Here is a tiny trained network, its code and every weight. The questions are about switching its units off for an input and a target symbol, where a switched-off unit gives its printed mean instead of its output.

import numpy as np


def w(rows, s, z=0):
    codes = np.array(rows[::2]) - 128.0
    scale = np.full(codes.shape[1], s)
    scale[-1] = z or s
    return codes * scale


def norm(h):
    return h / np.sqrt((h * h).mean(-1, keepdims=True) + 1e-5)


def softmax(a):
    e = np.exp(a - a.max(-1, keepdims=True))
    return e / e.sum(-1, keepdims=True)


def log_softmax(a):
    a = a - a.max(-1, keepdims=True)
    return a - np.log(np.exp(a).sum(-1, keepdims=True))


def net(x, mask):
    ids = ['ΔΛΨΩβγζμτφ'.index(c) for c in x.split()]
    T = len(ids)
    res = E[ids] + P[:T]
    u = 0
    for l in range(3):
        r = norm(res)
        for j in range(3):
            rows = slice(2 * j, 2 * j + 2)
            q, k, v = (r @ M[l][rows].T for M in (Q, K, V))
            z = softmax(np.where(np.tri(T) > 0, q @ k.T / 2**0.5, -1e9)) @ v
            o = O[l][rows]
            res = res + np.where(mask[u + j], z, o[:, -1]) @ o[:, :-1]
        u += 3
    return log_softmax(norm(res)[-1] @ U[:, :-1].T + U[:, -1])


Q, K, V, O = {}, {}, {}, {}
E = w([
[119,228,50,133,49,154,102,100,152,246,107,123],'Δ',
[117,102,128,143,142,172,100,103,164,87,75,101],'Λ',
[136,205,152,161,123,88,216,158,100,187,27,67],'Ψ',
[140,133,154,107,81,233,170,163,114,130,60,113],'Ω',
[154,72,107,147,119,127,104,69,140,161,132,111],'β',
[136,78,81,196,181,139,78,198,47,138,78,153],'γ',
[145,171,74,28,170,79,77,120,131,106,152,61],'ζ',
[168,125,170,117,155,114,89,168,224,224,59,188],'μ',
[173,177,236,249,144,136,98,90,159,82,135,163],'τ',
[167,91,151,103,26,116,143,92,142,119,91,122],'φ',
],0.015)
P = w([
[72,164,54,104,120,129,206,156,192,2,118,138],'0',
[200,64,108,147,157,117,190,129,157,3,78,106],'1',
[121,149,118,117,98,95,180,144,149,40,150,113],'2',
[119,104,93,128,182,147,190,74,82,36,136,181],'3',
[146,130,151,135,111,156,108,120,48,93,141,137],'4',
[101,154,133,72,97,128,127,68,34,139,189,177],'5',
[99,92,168,103,169,157,93,102,46,44,117,156],'6',
[101,135,151,101,119,188,47,78,77,93,122,119],'7',
],0.0059)
Q[0] = w([
[78,77,146,113,167,154,170,137,123,90,172,230],'L0H1',
[146,119,171,152,140,255,95,89,157,156,80,106],'L0H1',
[80,99,106,107,92,148,127,104,137,106,109,128],'L0H2',
[159,40,192,122,67,157,157,95,149,81,204,218],'L0H2',
[49,76,111,96,91,198,104,131,109,82,115,142],'L0H3',
[112,184,85,107,90,121,117,75,184,163,98,73],'L0H3',
],0.0085)
K[0] = w([
[220,16,125,174,168,221,97,165,128,82,92,140],'L0H1',
[188,141,226,92,86,93,107,110,61,206,193,164],'L0H1',
[83,110,58,47,112,134,124,73,90,113,145,105],'L0H2',
[88,123,150,164,74,182,96,65,39,15,156,109],'L0H2',
[180,105,113,32,141,205,32,116,47,183,200,85],'L0H3',
[52,201,79,2,175,111,186,39,151,230,120,213],'L0H3',
],0.0057)
V[0] = w([
[52,152,107,120,83,117,132,123,25,96,125,67],'L0H1',
[198,146,204,122,71,63,124,109,177,146,103,179],'L0H1',
[159,68,194,96,138,111,102,117,200,188,127,255],'L0H2',
[137,89,135,85,123,99,161,8,103,196,144,153],'L0H2',
[153,90,109,254,88,184,123,142,145,89,112,195],'L0H3',
[106,171,177,122,132,110,98,222,153,101,36,170],'L0H3',
],0.0049)
O[0] = w([
[218,136,114,149,119,100,124,24,37,81,170,228,194],'L0H1',
[82,62,81,135,254,190,151,101,137,140,122,202,214],'L0H1',
[128,206,135,118,122,147,105,52,94,79,142,208,73],'L0H2',
[217,115,97,162,99,124,87,152,197,171,99,190,95],'L0H2',
[107,140,53,92,57,153,95,97,152,104,175,170,189],'L0H3',
[70,44,181,109,152,84,143,98,143,55,167,208,251],'L0H3',
],0.0058,0.0028)
Q[1] = w([
[98,192,108,151,214,191,72,154,53,82,72,254],'L1H1',
[156,53,63,98,132,230,66,110,110,90,57,143],'L1H1',
[86,142,105,183,124,15,142,167,141,111,169,185],'L1H2',
[96,69,43,29,76,36,80,175,120,120,216,69],'L1H2',
[171,189,148,59,211,198,86,137,136,112,104,186],'L1H3',
[150,200,115,197,139,93,168,115,50,70,173,125],'L1H3',
],0.0067)
K[1] = w([
[105,75,194,138,167,159,50,165,176,193,115,167],'L1H1',
[141,84,125,128,111,217,81,151,83,172,134,195],'L1H1',
[80,94,80,138,172,154,147,202,163,68,163,118],'L1H2',
[140,139,2,104,113,131,126,112,104,50,189,44],'L1H2',
[210,152,203,81,120,112,38,48,105,119,83,188],'L1H3',
[156,193,110,197,204,64,187,95,101,99,200,131],'L1H3',
],0.0074)
V[1] = w([
[86,87,143,25,179,128,127,108,232,184,79,170],'L1H1',
[134,165,187,58,2,193,197,58,184,105,119,55],'L1H1',
[145,183,124,189,124,172,221,102,77,100,158,85],'L1H2',
[157,151,167,245,188,154,147,148,131,165,147,159],'L1H2',
[118,139,135,44,10,136,220,192,24,205,217,157],'L1H3',
[220,178,81,124,73,30,146,66,107,73,155,136],'L1H3',
],0.0047)
O[1] = w([
[96,174,150,139,155,198,164,2,87,165,114,115,247],'L1H1',
[123,131,174,136,218,122,19,156,164,149,145,50,70],'L1H1',
[186,147,94,178,185,44,102,118,215,111,122,152,180],'L1H2',
[154,93,197,123,142,127,115,180,197,93,98,142,188],'L1H2',
[147,125,103,140,195,150,83,122,55,146,76,214,6],'L1H3',
[33,234,195,155,80,197,181,90,89,99,141,96,178],'L1H3',
],0.0076,0.0023)
Q[2] = w([
[185,130,171,141,141,92,181,67,73,220,71,130],'L2H1',
[2,181,191,167,197,112,171,136,188,72,151,201],'L2H1',
[123,79,83,158,175,106,201,72,105,219,71,183],'L2H2',
[94,70,179,64,153,195,142,70,228,121,130,210],'L2H2',
[142,45,196,115,65,68,163,145,153,149,48,106],'L2H3',
[106,234,57,90,137,23,112,201,61,163,216,122],'L2H3',
],0.0065)
K[2] = w([
[141,193,195,136,198,105,189,92,111,230,102,201],'L2H1',
[135,113,180,169,122,104,92,84,171,17,170,118],'L2H1',
[151,110,164,169,123,138,224,120,73,210,96,127],'L2H2',
[181,152,150,217,95,194,95,104,130,92,155,204],'L2H2',
[158,162,176,183,86,64,161,137,120,96,116,110],'L2H3',
[94,124,2,11,115,65,132,97,175,109,133,63],'L2H3',
],0.007)
V[2] = w([
[148,187,163,88,164,124,136,159,171,206,141,204],'L2H1',
[128,144,70,61,96,162,130,188,131,140,137,125],'L2H1',
[152,99,148,112,119,197,153,121,162,138,101,136],'L2H2',
[115,94,77,97,108,66,157,99,34,218,101,66],'L2H2',
[160,247,193,142,83,79,119,133,135,112,207,122],'L2H3',
[102,53,197,253,127,205,143,106,139,109,139,146],'L2H3',
],0.0058)
O[2] = w([
[68,53,156,157,156,145,92,108,252,104,135,3,87],'L2H1',
[20,41,57,165,133,149,80,150,99,216,134,183,3],'L2H1',
[115,134,135,184,118,216,87,93,134,112,130,173,124],'L2H2',
[54,130,157,143,131,101,166,158,189,4,50,79,159],'L2H2',
[198,67,85,162,151,90,153,124,135,199,217,128,132],'L2H3',
[114,175,112,129,176,26,185,165,58,186,78,161,200],'L2H3',
],0.0059,0.0033)
U = w([
[92,91,152,211,145,105,93,104,123,114,149,124,3],'Δ',
[130,116,112,30,138,88,135,105,96,88,222,34,134],'Λ',
[220,116,161,218,140,86,101,35,183,41,217,199,155],'Ψ',
[170,133,146,125,225,144,17,161,92,97,115,139,144],'Ω',
[167,231,93,178,58,184,94,189,198,189,102,82,133],'β',
[124,96,81,137,74,116,161,208,95,76,146,207,238],'γ',
[142,139,176,208,163,34,189,180,142,137,60,80,109],'ζ',
[61,21,186,86,156,168,183,112,206,141,149,151,199],'μ',
[200,128,63,70,215,117,198,131,75,253,161,122,42],'τ',
[80,220,147,202,170,165,165,51,38,107,143,149,99],'φ',
],0.0051,0.0016)

Each question gives the input, a string of symbols that net reads in full, and the target symbol t.
The units are the heads (2 rows each of Q, K, V and O). Each row of codes is followed by its name. A weight is (code - 128) times the scale printed after its matrix; where a second scale follows, it is the last column's (O and U).
mask holds one flag per head, layer by layer. A switched-off head (its flag False) gives its mean, the last column of its rows in O, instead of its output. The means were averaged over made-up inputs and are rounded, as every weight is.
A unit's drop is (log p(t) with every unit on - log p(t) with that unit switched off) / (log p(t) with every unit on - log p(t) with every unit switched off).
The circuit of an input: a set's keep is (log p(t) with only the set's units on - log p(t) with every unit switched off) / (log p(t) with every unit on - log p(t) with every unit switched off). Starting from all 9 units, units are removed one at a time, each time the one whose removal leaves the highest keep (on an exact tie, the one counted first), for as long as the keep stays at least 0.8.
circuit, biggest first: the units of the circuit, biggest drop first
unit that matters most: the unit with the biggest drop
which heads matter: for each layer, one digit per head in row order, 1 if its drop is at least 0.15 and else 0, layers parted by /
drop when u is switched off: that unit's drop, to one decimal
input Ψ β τ μ β Λ τ μ, target τ: circuit, biggest first -> [L2H3]
input Ψ Ψ μ τ, target φ: circuit, biggest first -> [L1H1 L1H2]
input β β φ, target β: circuit, biggest first -> [L0H3 L1H1 L2H1]
input γ Ψ β γ, target γ: which heads matter -> 000 / 100 / 000
input Ψ β Ψ Ω φ Ω Δ φ, target Ω: circuit, biggest first -> [L1H1 L1H3]
input β τ Ψ Λ, target τ: circuit, biggest first -> [L2H2 L2H3]
input μ μ ζ β, target μ: which heads matter -> 100 / 011 / 000
input β β β μ Λ γ, target φ: which heads matter -> 010 / 100 / 000
input γ φ μ γ, target φ: which heads matter -> 000 / 100 / 000
input Ψ β Ψ φ Λ, target φ: which heads matter -> 110 / 001 / 001
input Ψ Ψ γ γ φ, target γ: circuit, biggest first -> [L1H1 L0H1]
input γ Ψ γ μ Ω, target μ: which heads matter -> 100 / 101 / 000
input τ φ β τ Δ Ψ τ Λ, target τ: which heads matter -> 000 / 000 / 011
input γ β φ, target γ: unit that matters most -> L2H1
input Ψ μ Ω, target μ: which heads matter -> 100 / 001 / 000
input Ψ Λ Λ Λ, target Λ: which heads matter -> 111 / 101 / 000
input Ψ γ Ω, target γ: circuit, biggest first -> [L1H1 L2H1]
input ζ β Λ Ψ γ μ, target μ: circuit, biggest first -> [L1H2 L2H1]
input Ψ Ψ Ψ ζ μ Λ, target μ: which heads matter -> 100 / 111 / 000
input μ Ψ Ψ ζ ζ, target φ: unit that matters most -> L0H2
input μ Ψ β Ψ, target φ: which heads matter -> 010 / 000 / 000
input Ψ Ψ τ ζ β γ μ β, target γ: which heads matter -> 000 / 100 / 000
input β β Ψ γ γ β β Λ, target β: drop when L0H2 is switched off -> 0.2
input Ψ Δ Ψ Ψ μ, target μ: drop when L1H1 is switched off -> 0.2
input γ β Ψ φ μ, target φ: drop when L1H1 is switched off -> 0.3
input β β γ μ Λ ζ Ψ, target φ: drop when L0H2 is switched off -> 0.4
input Ψ φ Ω Ψ τ Ω, target τ: unit that matters most -> L2H2
